Here is a tiny trained network, its code and every weight. The questions are about switching its units off for an input and a class, where a switched-off unit gives its printed mean instead of its output.

import numpy as np


def w(rows, s, z=0):
    codes = np.array(rows[::2]) - 128.0
    scale = np.full(codes.shape[1], s)
    scale[-1] = z or s
    return codes * scale


def f(y):
    return y / 2 * (1 + np.tanh(0.7978845608 * (y + 0.044715 * y**3)))


def log_softmax(a):
    a = a - a.max(-1, keepdims=True)
    return a - np.log(np.exp(a).sum(-1, keepdims=True))


def net(x, mask):
    res = np.array(x, float).reshape(1, 4) / 4 @ E
    y = f(res @ A[0][:, :-1].T + A[0][:, -1])
    res = res + np.where(mask, y, B[0][:, -1]) @ B[0][:, :-1]
    return log_softmax(res[-1] @ U[:, :-1].T + U[:, -1])


A, B = {}, {}
E = w([
[63,64,164,106,46,248,82,110,183],'x0',
[140,118,124,103,144,139,121,122,132],'x1',
[106,145,98,192,168,80,38,9,183],'x2',
[179,45,73,178,88,62,126,190,209],'x3',
],0.013)
A[0] = w([
[114,54,146,131,47,143,91,119,162,28],'N0',
[157,31,87,172,135,105,170,145,178,97],'N1',
[36,246,231,89,180,189,120,49,23,82],'N2',
[144,54,100,150,110,79,120,145,194,87],'N3',
[157,54,121,136,98,113,160,206,147,100],'N4',
[202,188,48,147,163,112,184,161,118,96],'N5',
[138,135,70,169,131,98,71,43,181,150],'N6',
[75,83,167,148,70,200,110,139,160,87],'N7',
[52,104,139,146,111,197,89,114,153,32],'N8',
[122,85,148,108,21,220,53,101,180,31],'N9',
[171,154,101,150,182,48,153,135,80,2],'N10',
[112,138,84,165,126,100,64,27,173,138],'N11',
[234,166,96,158,183,49,170,95,72,19],'N12',
[168,62,72,174,109,72,70,159,217,129],'N13',
[170,106,133,113,70,175,218,223,86,160],'N14',
[144,90,180,69,76,145,226,213,62,174],'N15',
[83,139,103,179,155,87,28,48,175,153],'N16',
],0.013,0.0041)
B[0] = w([
[112,188,172,173,195,100,81,76,157,183],'N0',
[183,29,153,179,104,151,147,80,33,178],'N1',
[215,39,120,183,88,223,244,54,14,254],'N2',
[169,67,102,191,125,159,218,89,67,179],'N3',
[170,104,63,159,119,185,158,114,58,181],'N4',
[77,134,217,154,171,127,38,112,163,182],'N5',
[93,154,6,84,97,101,122,163,180,197],'N6',
[99,166,168,158,189,57,80,101,158,202],'N7',
[117,165,198,172,171,100,115,102,145,189],'N8',
[81,125,198,183,210,75,30,94,178,224],'N9',
[51,123,177,183,201,53,91,73,192,184],'N10',
[102,115,52,13,78,173,108,182,177,200],'N11',
[82,149,216,182,202,98,78,99,180,201],'N12',
[195,101,115,201,78,203,200,114,25,202],'N13',
[122,188,39,35,54,130,111,165,162,211],'N14',
[64,149,33,23,104,148,120,204,162,222],'N15',
[104,164,23,39,53,178,111,205,183,211],'N16',
],0.011,0.03)
U = w([
[120,159,25,4,83,122,134,191,166,255],'0',
[227,69,132,190,112,175,214,50,5,92],'1',
[96,149,218,181,216,53,72,71,188,14],'2',
],0.014,0.0062)

Each question gives the input, the list of numbers given to net, and the class t.
The units are the neurons (one row each of A and B). Each row of codes is followed by its name. A weight is (code - 128) times the scale printed after its matrix; where a second scale follows, it is the last column's (A, B and U).
mask holds one flag per neuron, in row order. A switched-off neuron (its flag False) gives its mean, the last column of its row in B, instead of its output. The means were averaged over made-up inputs and are rounded, as every weight is.
A unit's drop is (log p(t) with every unit on - log p(t) with that unit switched off) / (log p(t) with every unit on - log p(t) with every unit switched off).
The circuit of an input: a set's keep is (log p(t) with only the set's units on - log p(t) with every unit switched off) / (log p(t) with every unit on - log p(t) with every unit switched off). Starting from the 12 units with the biggest drops (on a tie, the unit counted first), units are removed one at a time, each time the one whose removal leaves the highest keep (on an exact tie, the one counted first), for as long as the keep stays at least 0.8.
units of the circuit, in order: the units of the circuit, biggest drop first
k most important neurons: the k neurons with the biggest drops, biggest first
drop when u is switched off: that unit's drop, to one decimal
input [1,-4,6,-6], class 0: 2 most important neurons	(N16 N11)
input [5,8,5,8], class 1: units of the circuit, in order	(N13)
input [6,6,-5,1], class 2: 2 most important neurons	(N9 N16)
input [-7,-3,8,-2], class 0: 3 most important neurons	(N16 N11 N6)
input [3,-6,2,-2], class 2: 2 most important neurons	(N15 N14)
input [1,-7,5,7], class 1: 3 most important neurons	(N13 N3 N1)
input [-5,-1,7,-8], class 1: 2 most important neurons	(N2 N15)
input [7,8,-3,-6], class 2: 2 most important neurons	(N9 N7)
input [-7,7,-3,6], class 2: 2 most important neurons	(N2 N12)
input [8,6,-6,-8], class 1: 3 most important neurons	(N2 N12 N10)
input [6,1,1,-6], class 1: 2 most important neurons	(N2 N12)
input [-8,8,-6,1], class 2: 3 most important neurons	(N12 N10 N5)
input [0,7,8,6], class 0: drop when N16 is switched off	2.0
input [5,-3,-4,-6], class 1: most important neuron	(N2)
input [3,2,-1,1], class 2: drop when N2 is switched off	0.2
input [2,2,8,6], class 0: drop when N16 is switched off	3.0
input [-6,-8,6,-1], class 0: drop when N11 is switched off	3.0
